Here is a tiny trained network, its code and every weight. The questions are about switching its units off for an input and a class, where a switched-off unit gives its printed mean instead of its output.

import numpy as np


def w(rows, s, z=0):
    codes = np.array(rows[::2]) - 128.0
    scale = np.full(codes.shape[1], s)
    scale[-1] = z or s
    return codes * scale


def f(y):
    return np.maximum(y, 0)


def log_softmax(a):
    a = a - a.max(-1, keepdims=True)
    return a - np.log(np.exp(a).sum(-1, keepdims=True))


def net(x, mask):
    res = np.array(x, float).reshape(1, 3) / 4 @ E
    y = f(res @ A[0][:, :-1].T + A[0][:, -1])
    res = res + np.where(mask, y, B[0][:, -1]) @ B[0][:, :-1]
    return log_softmax(res[-1] @ U[:, :-1].T + U[:, -1])


A, B = {}, {}
E = w([
[140,129,88,191,9,176,132,94,129],'x0',
[96,209,115,88,107,47,157,53,99],'x1',
[104,132,148,196,97,134,136,92,185],'x2',
],0.012)
A[0] = w([
[130,118,132,153,78,221,134,147,118,231],'n1',
[126,144,130,101,180,40,125,92,133,240],'n2',
[78,179,151,99,177,4,144,65,128,121],'n3',
[117,149,122,63,232,56,128,174,126,175],'n4',
[146,110,145,168,147,158,121,124,145,141],'n5',
[121,156,128,145,100,76,120,94,140,204],'n6',
[87,113,131,77,187,119,130,119,104,139],'n7',
[133,131,156,116,137,112,116,145,151,76],'n8',
[134,114,141,130,103,157,130,170,127,134],'n9',
[118,113,145,138,178,115,134,136,142,26],'n10',
[120,82,137,234,182,225,138,193,164,138],'n11',
[135,143,92,158,129,132,117,127,145,126],'n12',
[101,176,131,166,102,94,129,81,132,224],'n13',
[108,105,116,171,140,159,138,138,154,100],'n14',
[117,142,138,159,101,79,138,48,134,213],'n15',
[85,150,102,142,136,106,132,123,119,194],'n16',
[111,125,144,110,138,132,136,90,141,78],'n17',
[165,107,124,45,157,159,124,188,88,253],'n18',
],0.012,0.0031)
B[0] = w([
[116,133,115,209,75,227,124,96,71,217],'n1',
[113,117,103,112,237,74,129,160,166,214],'n2',
[139,137,42,129,231,90,75,203,214,247],'n3',
[125,132,244,74,169,42,175,93,64,251],'n4',
[116,115,152,102,112,157,93,126,189,170],'n5',
[149,75,113,164,114,46,128,122,144,185],'n6',
[147,108,186,74,138,115,165,86,120,191],'n7',
[124,144,105,118,130,115,159,125,98,145],'n8',
[115,120,76,101,127,162,102,111,144,164],'n9',
[125,122,96,91,142,95,175,123,100,155],'n10',
[150,151,191,141,94,221,32,166,252,249],'n11',
[140,129,164,120,118,120,146,130,127,151],'n12',
[126,132,108,199,89,69,166,117,141,201],'n13',
[144,112,177,124,112,157,108,132,181,168],'n14',
[116,135,86,164,92,57,131,89,184,204],'n15',
[117,124,122,127,127,96,123,103,158,162],'n16',
[153,150,84,112,106,109,117,150,123,142],'n17',
[112,137,131,62,199,189,158,159,49,216],'n18',
],0.018,0.015)
U = w([
[100,134,71,141,144,62,137,127,159,247],'0',
[107,135,174,68,168,110,166,140,69,2],'1',
[96,138,60,133,108,181,129,135,20,40],'2',
[120,129,140,155,86,177,50,131,145,198],'3',
[101,113,122,195,26,95,180,1,86,132],'4',
],0.0087,0.00051)

Each question gives the input, the list of numbers given to net, and the class t.
The units are the neurons (one row each of A and B). Each row of codes is followed by its name. A weight is (code - 128) times the scale printed after its matrix; where a second scale follows, it is the last column's (A, B and U).
mask holds one flag per neuron, in row order. A switched-off neuron (its flag False) gives its mean, the last column of its row in B, instead of its output. The means were averaged over made-up inputs and are rounded, as every weight is.
A unit's drop is (log p(t) with every unit on - log p(t) with that unit switched off) / (log p(t) with every unit on - log p(t) with every unit switched off).
The circuit of an input: a set's keep is (log p(t) with only the set's units on - log p(t) with every unit switched off) / (log p(t) with every unit on - log p(t) with every unit switched off). Starting from the 12 units with the biggest drops (on a tie, the unit counted first), units are removed one at a time, each time the one whose removal leaves the highest keep (on an exact tie, the one counted first), for as long as the keep stays at least 0.8.
circuit, biggest first: the units of the circuit, biggest drop first
most important unit: the unit with the biggest drop
k most important neurons: the k neurons with the biggest drops, biggest first
drop of u: that unit's drop, to one decimal
input [0,-4,-4], class 3: most important unit : n4
input [3,2,-5], class 2: circuit, biggest first : n4, n11, n3, n15
input [4,-1,-1], class 3: 3 most important neurons : n4, n13, n15
input [5,0,-4], class 2: 2 most important neurons : n11, n4
input [5,4,-3], class 4: 2 most important neurons : n3, n2
input [2,3,5], class 4: 2 most important neurons : n2, n3
input [2,-4,-6], class 2: 2 most important neurons : n18, n3
input [4,-1,-4], class 2: drop of n11 : 0.4
input [-6,-3,2], class 1: drop of n6 : 0.0
input [3,-6,-6], class 3: drop of n11 : 0.4
input [-7,-8,7], class 3: drop of n11 : 0.2
